Rows with their classes
-29,-20,4,-4,8,-10,3,-2,-2,32,19,7,-14,-8,6,-4,1,-6,7,8,-5,-8,-1,-2,-5,-23,-8,3,14,-13,5,15,0,-6,8,0,-15  Z543
-10,-4,-4,-5,6,-1,1,8,-2,0,-4,3,8,-2,0,-6,7,-4,7,-1,-6,0,16,3,-2,2,-5,1,10,-3,5,0,3,-1,8,9,-1  Z543
-42,-12,5,-2,4,-10,2,0,-3,17,8,2,-15,-3,7,-6,4,-4,3,9,2,-14,-3,-4,1,-33,4,4,11,-3,5,25,2,-12,14,-1,-9  Z543
-16,-1,-2,6,6,0,6,-9,1,16,2,-2,0,-7,3,-1,-6,-5,8,0,17,0,-13,6,-3,16,1,9,6,2,1,9,5,-2,-11,3,-4  Z543
-36,-11,5,-3,6,-1,2,-2,-1,13,0,3,-2,-10,3,-4,5,-8,12,2,9,-9,1,1,0,0,0,7,10,3,2,12,8,-7,12,7,-8  Z543
-41,-8,-4,8,6,1,2,-8,0,18,6,0,-7,-10,5,-9,5,-9,8,4,20,-20,-24,3,4,2,-2,10,6,3,-1,11,12,-12,10,4,-11  Z543
-45,-8,-1,0,8,-13,3,1,0,23,4,2,-2,-12,6,2,0,-7,9,4,9,-10,-8,0,-1,-5,0,5,14,-2,4,16,13,-9,6,5,-7  Z543
-40,-9,-2,4,3,-4,0,-7,-4,21,4,0,-12,-4,4,-4,6,-2,7,7,18,-13,-17,-2,1,-3,2,8,6,5,-2,15,11,-8,11,2,-12  Z543
-33,-5,-2,1,6,1,0,-6,3,14,-7,0,7,-8,4,-1,4,-4,11,2,28,-9,-9,4,0,21,1,6,6,5,-2,4,11,-5,10,11,-6  Z543
-9,4,-2,4,0,2,2,-6,3,2,-7,0,8,-4,1,-5,-3,-9,6,-3,11,0,-11,8,4,25,2,7,3,6,-2,-2,6,0,-3,9,-1  z766
-39,-7,0,1,5,-4,1,6,-3,9,-1,2,3,-6,2,-3,7,-5,5,4,8,-16,-8,-1,1,-8,9,7,8,0,3,15,3,-14,13,4,-5  Z543
-28,-6,1,8,-1,-3,3,-12,-5,30,32,0,-20,-6,4,-5,-6,-8,4,9,12,-15,-27,-7,0,-24,-6,8,6,3,5,21,6,-15,-6,-5,-15  Z543
-11,-2,-5,8,3,-2,3,-17,-1,30,14,-1,-10,-8,4,0,-11,-3,5,3,12,-3,-21,1,-3,15,-7,3,5,7,-2,2,2,-1,-14,-5,-8  z766
-3,1,-2,3,3,3,3,-11,0,15,5,-1,-5,-6,-4,-3,-1,-6,8,-2,16,-2,-9,3,-3,19,-8,6,0,7,-1,-3,7,-1,-7,0,-5  z766
-36,-8,-1,6,2,-5,1,-13,-3,31,2,-6,-10,-12,4,3,-3,3,13,7,32,-24,-32,-1,3,8,6,9,-1,10,-7,15,14,-11,11,-2,-11  Z543
-41,-13,2,-4,9,-12,3,1,1,21,0,3,-4,-1,3,0,1,-5,9,6,2,-6,1,-3,2,-5,6,-1,19,-2,4,15,4,-3,9,4,-5  Z543
-12,3,-2,2,4,-3,1,-9,4,12,-9,0,9,-8,1,11,-7,-5,13,-5,18,0,-6,10,-2,43,-1,1,3,7,-6,-11,5,5,-7,6,0  z766
-24,-10,0,-4,6,-5,0,-9,1,25,12,1,-20,-7,0,-6,-2,-4,9,6,2,1,-5,-8,-2,-10,-2,5,7,-1,6,16,5,-3,-2,-2,-7  Z543
-22,-2,-2,8,3,-2,-5,-14,0,25,-1,-2,3,-4,2,6,-5,-2,6,1,21,-12,-17,3,0,35,-1,2,-3,9,-12,-5,9,1,1,-1,-8  z766
-8,0,-1,3,3,-5,0,-5,1,24,3,0,-1,-6,4,5,-3,-3,5,3,11,-3,-12,4,-1,21,-3,1,3,6,-2,-4,-2,0,-7,-1,0  z766
-13,-1,-4,4,4,-1,-1,-16,1,24,-5,0,4,-8,7,4,-7,-4,14,-2,27,-1,-10,1,-4,47,-3,6,-2,10,-9,-8,10,9,-7,1,-3  z766
-21,1,-3,8,1,-2,1,-18,4,30,-6,-4,-1,-9,5,9,-12,-4,9,1,23,1,-25,8,-2,40,-1,5,2,9,-9,-8,4,0,-17,-2,-6  z766
-19,-7,4,-1,6,-12,4,-2,-2,24,14,5,-13,-8,2,-2,-1,-8,8,0,-9,5,1,-2,0,-21,4,1,16,-6,14,20,1,-2,-10,0,-6  Z543
